Below is a small trained network, with its code and all its weights. Each question gives an input and a class and asks what happens when units are switched off, that is, made to give their printed mean instead of their output.

import numpy as np


def w(rows, s, z=0):
    codes = np.array(rows[::2]) - 128.0
    scale = np.full(codes.shape[1], s)
    scale[-1] = z or s
    return codes * scale


def norm(h):
    return h / np.sqrt((h * h).mean(-1, keepdims=True) + 1e-5)


def f(y):
    return np.maximum(y, 0)


def log_softmax(a):
    a = a - a.max(-1, keepdims=True)
    return a - np.log(np.exp(a).sum(-1, keepdims=True))


def net(x, mask):
    res = np.array(x, float).reshape(1, 4) / 4 @ E
    u = 0
    for l in range(4):
        y = f(norm(res) @ A[l][:, :-1].T + A[l][:, -1])
        res = res + np.where(mask[u : u + 6], y, B[l][:, -1]) @ B[l][:, :-1]
        u += 6
    return log_softmax(norm(res)[-1] @ U[:, :-1].T + U[:, -1])


A, B = {}, {}
E = w([
[242,88,72,201,34,250,171,74,97,158,127,96],'x0',
[124,135,151,39,127,187,153,70,230,73,201,162],'x1',
[162,143,1,62,58,95,203,175,99,58,80,249],'x2',
[221,96,191,43,67,46,176,129,139,239,120,117],'x3',
],0.0091)
A[0] = w([
[109,219,150,103,102,25,97,146,158,15,55,103,100],'L0N0',
[105,97,196,99,69,105,157,140,90,255,174,183,109],'L0N1',
[180,194,141,193,8,179,151,135,104,78,87,139,136],'L0N2',
[122,98,128,176,233,131,217,173,27,168,79,135,3],'L0N3',
[74,107,123,151,135,193,64,131,126,112,159,96,145],'L0N4',
[149,117,57,65,152,150,171,143,128,99,106,166,148],'L0N5',
],0.0072,0.0034)
B[0] = w([
[153,18,46,97,213,146,104,120,75,194,181,135,254],'L0N0',
[170,177,116,148,215,74,180,93,212,82,96,60,248],'L0N1',
[95,9,53,65,245,114,94,163,114,194,157,134,246],'L0N2',
[95,110,94,151,79,64,68,21,232,109,161,141,185],'L0N3',
[255,176,169,95,202,57,188,106,205,129,72,78,223],'L0N4',
[68,151,250,231,146,122,198,43,164,190,145,134,254],'L0N5',
],0.0078,0.0053)
A[1] = w([
[99,154,79,197,182,174,123,146,116,29,100,149,21],'L1N0',
[126,135,62,113,63,90,212,168,82,95,94,247,58],'L1N1',
[109,176,83,171,147,194,82,161,92,13,119,124,6],'L1N2',
[120,138,156,70,55,194,128,134,167,52,189,166,102],'L1N3',
[83,142,93,113,74,142,188,172,67,106,99,204,39],'L1N4',
[114,146,103,213,55,68,75,201,48,139,48,115,40],'L1N5',
],0.014,0.0026)
B[1] = w([
[164,136,127,87,155,105,167,160,187,202,59,75,208],'L1N0',
[93,94,254,155,171,185,142,78,101,90,98,64,255],'L1N1',
[177,167,137,128,129,96,178,177,202,164,60,117,162],'L1N2',
[140,123,80,91,128,103,70,68,139,149,199,144,178],'L1N3',
[116,112,183,169,119,127,163,89,74,94,182,171,182],'L1N4',
[92,167,50,105,88,74,73,34,132,95,185,101,173],'L1N5',
],0.012,0.0076)
A[2] = w([
[153,133,95,146,42,191,164,123,98,180,128,107,104],'L2N0',
[109,180,228,199,89,191,51,174,118,159,157,73,6],'L2N1',
[137,137,125,167,99,149,122,180,97,129,128,147,63],'L2N2',
[184,130,45,190,64,252,152,132,96,119,116,120,102],'L2N3',
[100,51,98,163,100,163,106,172,143,115,132,138,177],'L2N4',
[196,126,183,41,5,64,164,161,82,148,92,109,49],'L2N5',
],0.017,0.0022)
B[2] = w([
[98,90,142,88,175,98,69,166,113,89,134,128,213],'L2N0',
[36,114,210,221,179,183,198,77,123,105,169,151,254],'L2N1',
[130,149,119,109,123,112,74,99,135,111,152,103,128],'L2N2',
[183,44,163,6,192,51,65,188,93,153,155,134,217],'L2N3',
[198,180,155,146,167,128,102,130,122,141,177,110,157],'L2N4',
[152,232,77,134,192,138,167,177,226,155,9,88,239],'L2N5',
],0.013,0.0037)
A[3] = w([
[128,174,117,16,56,211,118,99,206,73,209,213,146],'L3N0',
[201,68,155,103,107,186,52,193,83,104,81,170,156],'L3N1',
[154,155,118,179,190,90,138,111,165,128,191,141,251],'L3N2',
[99,161,88,178,45,30,79,131,39,137,93,96,46],'L3N3',
[2,150,157,64,142,91,79,250,93,97,104,194,92],'L3N4',
[49,195,144,123,158,35,119,223,103,68,151,228,73],'L3N5',
],0.015,0.0026)
B[3] = w([
[99,152,35,225,121,88,39,123,117,129,146,81,168],'L3N0',
[109,128,99,101,106,93,146,165,51,145,135,143,145],'L3N1',
[122,147,108,137,49,165,151,137,73,96,104,172,251],'L3N2',
[139,156,60,145,125,181,74,113,207,111,225,164,150],'L3N3',
[212,79,155,48,103,110,115,209,31,184,182,148,148],'L3N4',
[207,3,140,65,195,126,93,132,126,146,127,63,148],'L3N5',
],0.013,0.016)
U = w([
[82,107,245,190,161,201,176,62,97,96,129,101,194],'0',
[206,195,81,86,155,103,192,157,223,164,23,88,157],'1',
[184,36,110,32,179,88,76,169,69,151,170,118,170],'2',
[123,152,5,160,101,107,52,46,166,105,191,105,170],'3',
[162,154,80,138,21,165,170,153,67,109,110,177,134],'4',
[90,105,140,122,65,138,83,166,167,131,117,177,22],'5',
[102,111,125,115,51,130,122,203,178,122,158,137,27],'6',
[93,121,126,145,113,121,111,202,179,139,157,209,3],'7',
],0.013,0.0054)

Each question gives the input, the list of numbers given to net, and the class t.
The units are the neurons (one row each of A and B). Each row of codes is followed by its name. A weight is (code - 128) times the scale printed after its matrix; where a second scale follows, it is the last column's (A, B and U).
mask holds one flag per neuron, layer by layer. A switched-off neuron (its flag False) gives its mean, the last column of its row in B, instead of its output. The means were averaged over made-up inputs and are rounded, as every weight is.
A unit's drop is (log p(t) with every unit on - log p(t) with that unit switched off) / (log p(t) with every unit on - log p(t) with every unit switched off).
The circuit of an input: a set's keep is (log p(t) with only the set's units on - log p(t) with every unit switched off) / (log p(t) with every unit on - log p(t) with every unit switched off). Starting from the 12 units with the biggest drops (on a tie, the unit counted first), units are removed one at a time, each time the one whose removal leaves the highest keep (on an exact tie, the one counted first), for as long as the keep stays at least 0.8.
circuit, biggest first: the units of the circuit, biggest drop first
unit that matters most: the unit with the biggest drop
top k neurons: the k neurons with the biggest drops, biggest first
k most important neurons of layer l: the k neurons of layer l with the biggest drops, biggest first
drop when u is switched off: that unit's drop, to one decimal
input [-4,-2,2,4], class 1: circuit, biggest first	(L2N3)
input [-2,7,-2,6], class 3: 2 most important neurons of layer 1	(L1N3; L1N0)
input [0,6,-2,6], class 1: top 2 neurons	(L2N5; L0N1)
input [2,-5,-4,-4], class 3: top 4 neurons	(L1N1; L0N5; L0N1; L1N5)
input [-4,8,8,0], class 0: top 3 neurons	(L1N1; L1N4; L0N3)
input [-4,4,5,-2], class 0: top 2 neurons	(L0N2; L1N1)
input [6,-8,6,6], class 3: top 2 neurons	(L1N5; L0N4)
input [3,3,2,-3], class 4: 2 most important neurons of layer 0	(L0N5; L0N1)
input [-6,-4,6,1], class 0: top 4 neurons	(L1N1; L0N2; L2N3; L2N0)
input [7,-4,-3,6], class 2: 2 most important neurons of layer 1	(L1N0; L1N2)
input [2,-6,-4,7], class 1: top 3 neurons	(L2N5; L0N1; L1N1)
input [-3,0,-3,0], class 4: circuit, biggest first	(L1N1; L3N2)
input [-5,6,4,-6], class 1: top 2 neurons	(L1N0; L1N2)
input [5,6,-4,-4], class 3: unit that matters most	L0N0
input [8,-8,-5,-1], class 2: top 2 neurons	(L2N3; L0N2)
input [0,4,4,1], class 0: top 4 neurons	(L0N3; L1N1; L1N5; L0N1)
input [-7,-6,8,-5], class 0: top 2 neurons	(L1N1; L0N2)
input [1,3,-3,4], class 1: 2 most important neurons of layer 0	(L0N5; L0N0)
input [-6,-1,-5,-3], class 2: drop when L3N2 is switched off	0.0
input [-1,-6,2,-4], class 3: drop when L1N5 is switched off	0.5
input [8,-4,5,-5], class 2: unit that matters most	L0N2
